How the points are linked:
state | ψ γ
bude | bepo sozo
vogo | tedu daku
tuti | keba fedi
zubo | fedi migi
punu | baki belo
puda | binu telo
mira | giti kosi
madi | kife zusi
lodu | zusi kife
telo | komu dibu
doti | dibu nolu
biga | tato lopi
tedu | povo zeve
lopi | pavi nefe
fedi | telo doti
dipu | pefe kifi
faro | sozo zope
zuda | libi fafo
nolu | numi binu
sodi | zusi vagu
rata | gavu silu
fafo | lebo giti
silu | zada gavu
kife | tedu belo
seza | rata bude
pefe | lili biga
migi | doti kosi
lili | tege gimi
baki | binu lodu
zada | silu silu
kifi | biga seno
bufa | gimi fila
keba | feza telo
fuzo | duve lili
tofi | zuda gimi
vosa | belo zope
daku | rata zada
numi | dipi punu
bepo | gavu sodi
zogi | fila tuti
pove | zope rata
vagu | silu vogo
fila | mira keba
pavi | kifi libi
zope | faro silu
bima | punu vosa
povo | kifi fipi
tege | nefe dipu
giti | bufa fedi
sozo | zusi povo
fipi | bude duve
tato | dipu pavi
dibu | zubo numi
seno | lopi mira
dipi | kosi baki
zeve | fipi tato
nefe | fuzo dipu
gavu | seza zusi
komu | libi zubo
feza | zogi lopi
libi | seno lebo
kosi | nolu puda
lebo | tofi bufa
belo | nolu madi
duve | zeve dipu
binu | dipi punu
gimi | fafo mira
zusi | daku faro

The rows follow the links: the fewer symbols apart two points are, the more alike their rows tend to be.

Each row is also shifted at random along 5 hidden directions that mean nothing.

Some points, each with a row of numbers:
gavu: +15	-7	+70	+23	-33	+16	+7	-30	-11	+41	-8	-17	-22	+15	-15	+18	-63	+86	-9	+72	-19	+23	-33	0	+12	+61	+12	+15	+14	+5	+58	+16	-58	-5	-1	-34	+18	-26	+32	+50	-35	+13	+1	-4	+11	+69	+21	+67	+32	-31	+39	+72	-83	+38
vogo: -111	+72	-2	-1	-30	-73	+25	+31	+14	-27	+24	-41	-7	-20	-21	-23	+30	-44	+22	+25	-29	+13	+14	-23	+11	-53	+25	-25	-37	-36	-50	-3	+24	-25	+18	+37	-69	-21	-40	+21	-44	+7	-35	-21	-11	-1	+26	-64	+42	-3	+36	-12	+54	+0
lopi: +82	-59	-6	+8	+8	+12	-11	-32	-10	-17	+10	+79	-11	+32	+1	+0	-30	+18	-39	+8	+18	+3	+5	+31	-3	+12	-34	-4	+9	+10	+16	+48	+19	+8	-15	-36	0	+21	+1	-17	-10	+66	-70	+20	-38	-15	-19	+6	+6	+20	-34	-8	-1	-32
zada: -8	+5	+6	+6	-41	-30	+50	+38	-12	+20	+2	-14	+22	-3	-59	+2	+3	+22	-53	+14	-53	+59	+11	-4	-11	-50	+20	+4	-13	-46	-15	-14	-23	-24	+20	+29	-48	-24	-22	+38	-30	+20	-9	-13	+20	+28	+31	-40	+16	-17	+51	+31	-4	-30
pefe: +18	-51	-15	-14	0	+32	-35	+31	-3	+13	-30	+29	-13	+14	+20	+12	-6	-1	-38	-16	+10	+11	+4	+19	+30	-6	-22	-23	-28	-14	-8	+2	+26	+16	-6	-1	-9	+16	-1	-3	-22	-4	+18	-9	+11	-30	-25	-6	-27	+8	-18	+5	+9	-46
pove: +50	-8	-16	+11	-31	-3	+55	+20	-12	+18	+7	+5	+5	-12	-81	-3	-17	+7	-82	+2	-9	+42	+18	+60	-29	-17	-5	+19	+19	-33	-12	-33	-16	-22	+26	+22	-17	+7	-33	+40	-24	+6	-9	+24	+6	-3	+13	-13	-22	-12	+43	+43	-23	+9
fila: -71	+8	+5	-31	+20	-21	+11	-4	-25	-62	+15	-25	+28	+29	+11	-20	+34	-30	+55	+29	+28	-48	+11	-26	-51	+1	+3	+5	+14	+25	-5	+28	+29	+16	-1	-16	+2	-9	-4	-13	+19	+4	-5	+8	+19	-35	+35	-7	+57	+25	-19	-61	+40	-3
tofi: -34	-20	+2	-27	-48	+16	-9	-23	-48	+24	+29	+10	+7	+17	-67	-46	-40	+31	-37	+2	-14	+49	-18	-12	-22	-24	-49	-1	+29	+4	+11	+48	-8	-18	+67	+21	+35	-40	+33	+20	+7	+39	-59	+38	-11	+21	+1	+30	-15	-36	-25	-12	-12	+31
pavi: +42	-28	-6	+4	-17	-7	-18	-10	-35	-16	-11	-56	-14	+43	+65	-19	-35	+38	+62	+18	+10	+35	-16	-63	+17	+16	+6	-56	-43	+15	+20	+29	-5	+27	-13	-17	-20	-57	+32	-21	-19	+39	-28	-22	+16	+3	-3	+35	+12	-37	+43	-8	-38	-42
gimi: +37	-68	+54	-35	+24	+19	-15	-34	-33	-61	-2	-34	+79	+12	+7	+44	+51	-38	-3	-50	-29	-77	-37	-23	-21	+6	-44	-16	+6	+17	-35	-11	+45	+5	-13	+9	-3	+21	+8	-43	-1	-47	+55	+12	+36	-12	-1	+12	+0	+3	-19	-49	+34	-2
bepo: +60	-31	+109	+17	+7	+7	-9	-66	-4	-40	+19	+4	+11	-1	-11	+54	+2	-2	-8	+50	-31	-66	-34	+19	+10	+74	-3	-2	+17	+8	+1	+7	+7	+13	-36	-11	+9	+7	-15	+20	-42	-5	-5	+14	0	+47	+6	+36	+26	+11	-11	+46	-25	+27
sodi: -14	+20	+59	+20	+10	-20	+19	-31	+45	-17	+5	+24	-39	-11	0	+9	-7	+6	-3	+59	-14	-41	-38	+16	+11	+24	-3	+15	+10	+1	+4	+4	-2	-24	-18	-43	+2	+39	-4	+29	-42	-2	+4	-13	-37	+27	-1	+22	+42	+15	-2	+41	-26	+47
nefe: +62	-73	+24	-17	-14	+50	-57	+7	-29	+12	-32	+24	+10	+24	+5	+44	-19	+31	-40	-6	0	+12	-1	+11	+25	+28	-24	-22	-14	-6	+12	+10	+15	+27	-25	-5	-2	-3	+11	+7	-26	-3	+12	-5	+32	+2	-8	+18	-23	-3	-14	+34	-8	-51
puda: +36	+6	+7	+22	+46	+16	-17	-39	+12	-5	+4	+31	+22	-16	+39	+34	+16	+1	+32	-26	-20	-38	-17	-27	+2	+24	+31	+37	+23	+27	+34	-15	-30	-4	-59	-30	+41	+20	+22	-58	+50	-5	+38	-11	-5	+22	+2	+21	+4	+18	-28	-21	-5	+4
tege: +88	-86	0	-31	-12	+60	-39	+61	+17	+70	-88	+3	-9	+9	+42	+33	+10	+44	-30	-45	-20	+29	-12	+2	+57	-3	-19	-4	-28	-14	+29	-48	-1	+15	-9	+7	+7	+42	+31	+19	-17	-65	+112	-40	+56	+5	-9	+4	-19	-24	+6	+47	-23	-35
punu: +18	+49	-29	+49	+34	+4	-1	-48	-6	-23	+66	+70	+26	-38	-56	+29	-14	-28	-24	-26	-3	-43	+12	+58	-8	+0	-8	+31	+13	+2	-55	-3	+11	+17	-32	+24	+25	+17	-10	-38	+29	+16	-60	+38	-59	-6	+3	-32	-16	+50	-43	-16	+55	-2
bima: +6	+41	-42	+48	+26	+12	+18	-27	-8	-28	+34	+7	-5	-28	-17	+10	-26	+8	+17	-16	+19	-44	-5	+28	-27	+21	-15	+32	-10	+13	-29	-10	-6	+25	-30	-13	+29	+9	+24	-30	+20	-7	-1	+22	-26	-8	-5	-1	-12	+20	+18	-11	-5	+4
tedu: +80	-17	+57	-1	+3	-4	-22	-6	+32	-3	-12	-35	-33	-25	+38	+20	+21	-10	+38	+9	-26	-16	-13	-18	+58	+40	+7	-28	-31	+9	-21	-19	+5	+18	-25	+5	-17	+19	+1	+7	-26	-41	+25	-35	-8	+31	+4	-4	+31	-17	+6	+37	+0	+6
zuda: +61	-69	+51	-10	-46	+27	-16	-59	-63	+2	+27	-18	+29	+34	-43	-5	-39	+36	-13	-1	-22	+31	-28	-33	-23	+19	-41	-12	+31	+22	+21	+35	-8	-1	+27	+18	+38	-49	+38	-6	+5	+34	-37	+42	+7	+45	+4	+58	-7	-43	-4	-16	-23	+16
zeve: +46	-24	+66	+3	+1	+32	-68	-40	-16	-11	-9	+6	-38	+16	+32	+24	-31	+20	+27	+42	+11	-20	-13	-8	+45	+77	-3	-43	-10	+20	+16	+38	+20	+38	-29	-11	+6	-22	-3	+12	-39	+5	-34	0	-17	+26	-10	+40	-1	-6	-30	+35	-21	-1
fedi: +123	-48	+63	-21	+19	+23	+11	-30	-54	+11	+8	-22	+79	+7	-11	+35	+47	-5	+1	-36	-24	+21	+18	-28	-29	+33	+40	-3	+41	+20	+23	-24	-8	+15	-13	+28	+12	-43	-26	-25	+51	-11	+22	+5	+58	+26	+24	+14	-17	-11	-21	-18	-11	-19

From each start, follow one symbol. Which point do you reach?
Answer with the point's name.
new walk
+24	-24	+38	+9	+27	+17	-41	-16	+52	-17	-16	+13	-66	-3	+64	+27	-8	-8	+21	+36	+33	-74	-34	+19	+48	+59	-25	-9	-6	+26	+17	+8	+20	+5	-33	-45	+14	+55	+4	+17	-29	-25	+32	-10	-27	-3	-48	+39	-5	+10	-36	+41	-29	+40
γ duve
new walk
+37	-24	-8	+6	+11	-17	-26	-15	-8	-53	+9	+15	-18	+16	+27	-6	-5	-32	+6	+1	+10	-16	+7	+5	+16	-5	-20	-46	-28	-2	-30	+21	+28	+17	-23	-10	-38	-7	-25	-21	-34	+40	-58	-5	-19	-38	-23	-9	-10	+13	-9	-18	+19	-35
γ seno
new walk
-13	+51	-51	+33	+11	-15	+44	+6	+0	-36	+32	-5	+11	-31	-40	-5	-1	-43	-9	-35	+21	-28	+24	+59	-28	-9	-16	+21	-19	-13	-55	-24	+10	+14	-9	+16	-17	+11	-23	-19	+0	-22	-2	+24	-21	-41	-2	-43	-27	+25	+38	-13	+24	-4
ψ belo
new walk
+41	-34	+20	-18	+14	+16	-36	+37	+0	0	-11	+14	+6	-6	-20	+25	+44	-58	-45	-36	-13	+10	+31	+36	+41	-18	-16	-41	-9	-30	-44	-24	+58	+25	+1	+53	-43	+19	-63	+16	-23	-37	-3	-2	+17	-30	+1	-55	-43	+1	-25	+18	+52	-39
γ dipu
new walk
-18	+33	-25	-9	+20	-24	+27	-10	+3	-23	+15	-19	+28	+1	+32	-33	+37	-56	+25	-10	+4	-4	+9	-26	-30	-31	+35	-16	+23	+1	+8	-4	+13	-11	+15	-3	-27	-35	-42	-32	+29	+29	-21	-2	-4	-18	-21	-3	-38	+3	-4	-64	+12	+10
γ zubo
new walk
-2	-21	-27	+4	-18	+12	-45	-7	0	+25	+4	+80	-71	+26	+9	-27	-73	+37	-28	+46	+33	+26	+2	+31	+23	+8	-34	-20	-5	+6	+24	+66	-1	+2	+1	-24	+13	-8	+1	+19	-26	+69	-102	+12	-51	+1	-46	+23	-12	+2	-35	+21	-28	-10
ψ dipu
new walk
+44	+9	+25	-20	-12	-5	+14	+14	-70	+20	+8	-75	+84	+13	-1	-2	+44	-5	+31	-29	-21	+78	+53	-60	-21	+11	+76	-13	+8	+5	+15	-26	-24	+17	+14	+51	-9	-90	-23	-23	+53	-3	+6	-14	+85	+20	+47	-11	-23	-34	+27	-15	+6	-61
γ dibu
new walk
+137	-95	+4	-21	-8	-4	+6	+3	-15	-2	-8	-11	+25	+24	+15	-6	+19	0	-11	-44	-21	+30	-1	-23	+10	-29	-23	-26	-20	-1	-7	-10	+10	-6	+8	+24	-18	-7	+5	-18	+1	+16	+6	-13	+14	-4	-8	-18	-3	-23	+9	-26	-2	-38
ψ lopi
new walk
-10	+22	+33	+12	+17	-9	-46	-43	+3	-54	+28	-9	-47	-4	+22	+1	-14	-36	+34	+56	+24	-51	-4	+5	+22	+47	-11	-46	-6	+11	-28	+31	+34	+26	-25	-7	-27	-13	-29	+9	-36	+6	-60	-3	-35	-1	-19	+8	-5	+9	-23	+13	+10	+16
γ fipi
new walk
+4	+51	+0	+45	-6	+0	-7	-33	+2	+7	+41	+47	-8	-36	-57	+5	-23	-2	-4	+15	-15	-5	+15	+37	+21	+11	-6	+37	-4	-1	-46	+22	+0	+9	-12	+27	+19	+12	-6	+15	+14	+8	-57	+31	-50	+28	+17	-25	+14	+22	-14	+21	+36	+11
γ kife
new walk
-62	-8	-41	+2	+15	-20	+16	-46	+29	-48	-4	+7	-59	+25	+89	-47	-33	+12	+58	+38	+44	-57	-64	-41	-25	-5	-39	-3	+10	+43	+42	+56	-14	-19	-14	-88	+28	+9	+52	-44	-8	+58	-4	+0	-49	-25	-58	+73	+8	+2	-6	-58	-60	+65
γ lebo
new walk
+94	-40	+85	+10	-9	+36	-28	-43	-10	+26	+11	+60	-13	-7	-69	+32	-24	+13	-46	+45	-27	+5	-9	+63	+30	+61	-21	+0	+45	-10	-1	-5	+6	+8	+2	+17	+25	-3	-37	+64	-34	-8	-50	+40	-12	+45	-1	+22	-21	-6	-38	+76	-38	+30
ψ bepo
new walk
+49	-49	-25	+5	-14	+15	-31	-5	-5	+15	-4	+74	-33	+31	+6	-7	-51	+40	-37	+22	+21	+38	+5	+27	+23	-12	-23	-18	-13	-2	+24	+53	-1	-1	+4	-24	+1	+8	+1	+9	-21	+53	-66	+0	-34	-5	-30	+16	-15	+6	-20	+11	-21	-23
γ lopi
new walk
-40	+49	-26	+6	+0	+1	+5	+1	-20	+30	+6	-29	+5	+2	+8	-38	-18	+16	+22	+6	+20	+59	+13	-33	-17	-2	+61	+3	+19	+4	+59	+8	-27	-13	+19	-2	+22	-66	-11	-13	+45	+32	-23	+4	+20	+13	-14	+25	-52	-25	+1	-20	-39	+10
ψ fedi
